Below are the code and all the weights of a small trained network. Each question names an input and a target symbol and asks about switching units off, where a switched-off unit gives its printed mean instead of its output.

import numpy as np


def w(rows, s, z=0):
    codes = np.array(rows[::2]) - 128.0
    scale = np.full(codes.shape[1], s)
    scale[-1] = z or s
    return codes * scale


def norm(h):
    return h / np.sqrt((h * h).mean(-1, keepdims=True) + 1e-5)


def f(y):
    return np.maximum(y, 0)


def softmax(a):
    e = np.exp(a - a.max(-1, keepdims=True))
    return e / e.sum(-1, keepdims=True)


def log_softmax(a):
    a = a - a.max(-1, keepdims=True)
    return a - np.log(np.exp(a).sum(-1, keepdims=True))


def net(x, mask):
    ids = ['ΔΘαξτφ'.index(c) for c in x.split()]
    T = len(ids)
    res = E[ids] + P[:T]
    r = norm(res)
    for j in range(3):
        rows = slice(2 * j, 2 * j + 2)
        q, k, v = (r @ M[0][rows].T for M in (Q, K, V))
        z = softmax(np.where(np.tri(T) > 0, q @ k.T / 2**0.5, -1e9)) @ v
        o = O[0][rows]
        res = res + np.where(mask[j], z, o[:, -1]) @ o[:, :-1]
    y = f(norm(res) @ A[0][:, :-1].T + A[0][:, -1])
    res = res + np.where(mask[3:19], y, B[0][:, -1]) @ B[0][:, :-1]
    return log_softmax(norm(res)[-1] @ U[:, :-1].T + U[:, -1])


Q, K, V, O, A, B = {}, {}, {}, {}, {}, {}
E = w([
[148,158,123],'Δ',
[132,133,104],'Θ',
[156,130,82],'α',
[112,48,38],'ξ',
[186,250,203],'τ',
[47,184,73],'φ',
],0.014)
P = w([
[118,110,182],'0',
[121,91,12],'1',
[143,99,2],'2',
[123,94,41],'3',
[130,112,46],'4',
[109,100,56],'5',
[131,208,168],'6',
[119,107,95],'7',
[118,105,96],'8',
[151,148,101],'9',
[124,137,104],'10',
[122,102,85],'11',
],0.0078)
Q[0] = w([
[88,142,51],'H0',
[136,59,249],'H0',
[208,117,76],'H1',
[175,82,79],'H1',
[158,192,176],'H2',
[134,54,74],'H2',
],0.011)
K[0] = w([
[196,78,208],'H0',
[125,189,83],'H0',
[60,126,177],'H1',
[123,247,171],'H1',
[196,56,118],'H2',
[73,103,53],'H2',
],0.011)
V[0] = w([
[42,68,74],'H0',
[253,152,75],'H0',
[182,115,165],'H1',
[93,109,108],'H1',
[154,52,68],'H2',
[100,179,162],'H2',
],0.011)
O[0] = w([
[57,61,80,134],'H0',
[73,129,251,254],'H0',
[201,78,139,83],'H1',
[113,167,117,140],'H1',
[131,47,144,216],'H2',
[105,240,88,81],'H2',
],0.011,0.0068)
A[0] = w([
[149,142,164,169],'N0',
[79,124,180,80],'N1',
[101,83,115,4],'N2',
[135,183,161,204],'N3',
[104,102,34,30],'N4',
[120,72,118,61],'N5',
[215,152,146,151],'N6',
[84,159,35,132],'N7',
[108,145,140,76],'N8',
[89,247,125,145],'N9',
[121,188,142,40],'N10',
[226,121,174,116],'N11',
[160,60,171,212],'N12',
[143,56,178,238],'N13',
[110,132,78,179],'N14',
[88,212,124,140],'N15',
],0.012,0.0026)
B[0] = w([
[54,229,230,165],'N0',
[13,226,48,215],'N1',
[143,98,132,155],'N2',
[106,86,51,174],'N3',
[158,130,217,181],'N4',
[207,36,145,168],'N5',
[79,117,35,156],'N6',
[85,194,85,190],'N7',
[166,237,55,146],'N8',
[200,228,120,200],'N9',
[135,44,164,148],'N10',
[100,253,213,170],'N11',
[81,232,124,229],'N12',
[139,242,74,254],'N13',
[214,189,48,168],'N14',
[181,184,156,188],'N15',
],0.0035,0.0069)
U = w([
[166,116,173,31],'Δ',
[158,99,61,81],'Θ',
[36,54,234,255],'α',
[61,10,112,116],'ξ',
[157,116,177,138],'τ',
[2,177,47,109],'φ',
],0.0093,0.0032)

Each question gives the input, a string of symbols that net reads in full, and the target symbol t.
The units are the heads (2 rows each of Q, K, V and O) and the neurons (one row each of A and B). Each row of codes is followed by its name. A weight is (code - 128) times the scale printed after its matrix; where a second scale follows, it is the last column's (O, A, B and U).
mask holds one flag per unit, heads first, then neurons. A switched-off unit (its flag False) gives its mean, the last column of its rows in O or B, instead of its output. The means were averaged over made-up inputs and are rounded, as every weight is.
A unit's drop is (log p(t) with every unit on - log p(t) with that unit switched off) / (log p(t) with every unit on - log p(t) with every unit switched off).
The circuit of an input: a set's keep is (log p(t) with only the set's units on - log p(t) with every unit switched off) / (log p(t) with every unit on - log p(t) with every unit switched off). Starting from the 12 units with the biggest drops (on a tie, the unit counted first), units are removed one at a time, each time the one whose removal leaves the highest keep (on an exact tie, the one counted first), for as long as the keep stays at least 0.8.
units of the circuit, in order: the units of the circuit, biggest drop first
which heads matter: for each layer, one digit per head in row order, 1 if its drop is at least 0.15 and else 0, layers parted by /
drop of u: that unit's drop, to one decimal
input τ α τ τ α τ α α α, target τ: which heads matter -> 110
input Θ α α α Θ ξ ξ Θ, target Θ: units of the circuit, in order -> [H0]
input τ τ α Θ, target τ: which heads matter -> 110
input φ α α α Θ φ Δ, target φ: units of the circuit, in order -> [H0; N1]
input α φ Δ, target α: which heads matter -> 100
input α α ξ ξ α α α Δ Θ α, target α: which heads matter -> 001
input α α α α Θ, target α: which heads matter -> 101
input φ Θ φ φ α Δ τ, target φ: units of the circuit, in order -> [H0; H2]
input ξ Θ φ ξ Δ, target ξ: units of the circuit, in order -> [H0; H2]
input ξ Θ φ Θ φ α Θ Θ, target ξ: which heads matter -> 100
input τ φ α α α, target τ: which heads matter -> 010
input α φ ξ, target α: which heads matter -> 100
input Θ α α α, target Θ: which heads matter -> 100
input α α α α, target α: units of the circuit, in order -> [H0]
input α α Θ, target α: drop of N12 -> 0.0
input φ Θ φ α ξ Θ α Θ ξ ξ α α, target ξ: drop of H0 -> 0.6
input α ξ ξ, target α: drop of H2 -> 0.1
